Below are the code and all the weights of a small trained network. Each question names an input and a class and asks about switching units off, where a switched-off unit gives its printed mean instead of its output.

import numpy as np


def w(rows, s, z=0):
    codes = np.array(rows[::2]) - 128.0
    scale = np.full(codes.shape[1], s)
    scale[-1] = z or s
    return codes * scale


def norm(h):
    return h / np.sqrt((h * h).mean(-1, keepdims=True) + 1e-5)


def f(y):
    return np.maximum(y, 0)


def log_softmax(a):
    a = a - a.max(-1, keepdims=True)
    return a - np.log(np.exp(a).sum(-1, keepdims=True))


def net(x, mask):
    res = np.array(x, float).reshape(1, 4) / 4 @ E
    u = 0
    for l in range(4):
        y = f(norm(res) @ A[l][:, :-1].T + A[l][:, -1])
        res = res + np.where(mask[u : u + 6], y, B[l][:, -1]) @ B[l][:, :-1]
        u += 6
    return log_softmax(norm(res)[-1] @ U[:, :-1].T + U[:, -1])


A, B = {}, {}
E = w([
[99,204,107,208,163,71],'x0',
[144,2,142,226,124,94],'x1',
[96,97,88,147,181,176],'x2',
[142,165,219,186,138,204],'x3',
],0.0089)
A[0] = w([
[119,148,190,157,154,187,113],'0.n0',
[70,85,36,153,234,227,65],'0.n1',
[191,167,232,113,33,2,39],'0.n2',
[66,128,82,132,138,42,148],'0.n3',
[75,131,219,143,147,145,52],'0.n4',
[80,192,157,190,237,27,1],'0.n5',
],0.0082,0.0097)
B[0] = w([
[159,127,42,125,73,133,194],'0.n0',
[12,127,166,161,51,85,210],'0.n1',
[11,110,156,169,99,115,189],'0.n2',
[192,171,110,152,83,153,254],'0.n3',
[172,133,102,176,106,161,138],'0.n4',
[156,210,78,218,169,78,166],'0.n5',
],0.011,0.0048)
A[1] = w([
[156,91,130,173,149,86,96],'1.n0',
[164,194,202,222,183,169,88],'1.n1',
[127,124,183,152,45,134,77],'1.n2',
[122,93,3,85,118,46,2],'1.n3',
[173,206,141,109,102,116,161],'1.n4',
[173,38,122,220,213,109,50],'1.n5',
],0.0072,0.0075)
B[1] = w([
[113,165,144,140,203,85,158],'1.n0',
[167,149,75,111,47,173,188],'1.n1',
[134,123,83,111,100,96,180],'1.n2',
[183,130,60,86,9,96,158],'1.n3',
[104,103,87,172,170,117,253],'1.n4',
[185,145,157,137,143,65,162],'1.n5',
],0.011,0.0043)
A[2] = w([
[179,133,169,83,75,96,97],'2.n0',
[174,64,99,177,99,117,182],'2.n1',
[142,3,176,22,104,206,25],'2.n2',
[182,142,72,171,53,157,57],'2.n3',
[135,146,191,183,111,216,3],'2.n4',
[95,173,76,75,210,150,13],'2.n5',
],0.011,0.0035)
B[2] = w([
[110,153,125,169,115,132,175],'2.n0',
[140,145,159,60,140,151,255],'2.n1',
[127,205,77,254,174,83,230],'2.n2',
[131,62,93,106,160,151,251],'2.n3',
[113,137,98,62,14,142,159],'2.n4',
[127,127,199,106,169,165,170],'2.n5',
],0.015,0.0065)
A[3] = w([
[108,128,86,85,154,62,31],'3.n0',
[85,185,140,109,152,208,178],'3.n1',
[5,108,154,143,97,111,124],'3.n2',
[42,164,172,145,40,79,2],'3.n3',
[186,7,204,187,163,93,15],'3.n4',
[118,102,69,88,113,64,208],'3.n5',
],0.011,0.0042)
B[3] = w([
[163,109,160,149,6,134,168],'3.n0',
[169,65,181,127,101,37,219],'3.n1',
[36,144,149,116,151,167,212],'3.n2',
[68,71,137,117,170,145,202],'3.n3',
[122,204,179,53,106,98,166],'3.n4',
[103,123,154,136,156,207,253],'3.n5',
],0.012,0.0063)
U = w([
[174,189,39,221,141,80,135],'0',
[187,94,43,70,25,182,137],'1',
[8,128,168,136,83,114,138],'2',
[207,158,228,52,147,79,149],'3',
[139,94,127,122,235,187,197],'4',
[162,94,149,136,190,152,4],'5',
[160,116,144,118,189,157,44],'6',
],0.018,0.017)

Each question gives the input, the list of numbers given to net, and the class t.
The units are the neurons (one row each of A and B). Each row of codes is followed by its name. A weight is (code - 128) times the scale printed after its matrix; where a second scale follows, it is the last column's (A, B and U).
mask holds one flag per neuron, layer by layer. A switched-off neuron (its flag False) gives its mean, the last column of its row in B, instead of its output. The means were averaged over made-up inputs and are rounded, as every weight is.
A unit's drop is (log p(t) with every unit on - log p(t) with that unit switched off) / (log p(t) with every unit on - log p(t) with every unit switched off).
The circuit of an input: a set's keep is (log p(t) with only the set's units on - log p(t) with every unit switched off) / (log p(t) with every unit on - log p(t) with every unit switched off). Starting from the 12 units with the biggest drops (on a tie, the unit counted first), units are removed one at a time, each time the one whose removal leaves the highest keep (on an exact tie, the one counted first), for as long as the keep stays at least 0.8.
circuit, biggest first: the units of the circuit, biggest drop first
most important unit: the unit with the biggest drop
top k neurons: the k neurons with the biggest drops, biggest first
top k neurons in layer l: the k neurons of layer l with the biggest drops, biggest first
input [4,1,8,5], class 2: circuit, biggest first => 0.n1
input [0,-2,2,-2], class 4: top 4 neurons => 3.n5; 0.n3; 0.n2; 2.n3
input [5,-4,0,-6], class 1: circuit, biggest first => 2.n2; 1.n3
input [-2,7,-3,6], class 3: top 2 neurons => 1.n5; 0.n3
input [-7,1,-8,6], class 2: top 2 neurons => 0.n2; 2.n4
input [6,0,8,0], class 2: top 2 neurons => 0.n1; 2.n2
input [5,-7,8,-8], class 1: top 4 neurons => 1.n3; 0.n3; 2.n2; 0.n2
input [2,7,6,-7], class 1: top 3 neurons => 1.n3; 0.n3; 3.n0
input [-6,-8,0,-7], class 3: circuit, biggest first => 2.n5; 0.n0; 3.n1
input [5,8,-7,1], class 3: circuit, biggest first => 3.n4; 2.n1
input [4,8,-3,-8], class 1: circuit, biggest first => 1.n3; 2.n2
input [2,-8,-6,-3], class 3: circuit, biggest first => 0.n1; 2.n5; 3.n1
input [-7,7,-1,3], class 0: top 2 neurons => 2.n2; 0.n5
input [-4,7,-2,6], class 3: circuit, biggest first => 3.n4
input [-8,2,-8,7], class 0: circuit, biggest first => 2.n2; 0.n3
input [5,-4,8,-6], class 2: top 3 neurons => 0.n1; 2.n2; 0.n0
input [6,-8,-1,-1], class 3: top 2 neurons => 2.n5; 2.n2
input [-6,0,5,-2], class 0: top 2 neurons => 2.n2; 0.n2
input [-8,4,-1,8], class 0: top 3 neurons => 2.n2; 0.n3; 0.n5
input [0,-7,-1,-1], class 3: most important unit => 3.n1
input [2,-7,8,-8], class 1: top 2 neurons in layer 2 => 2.n2; 2.n0
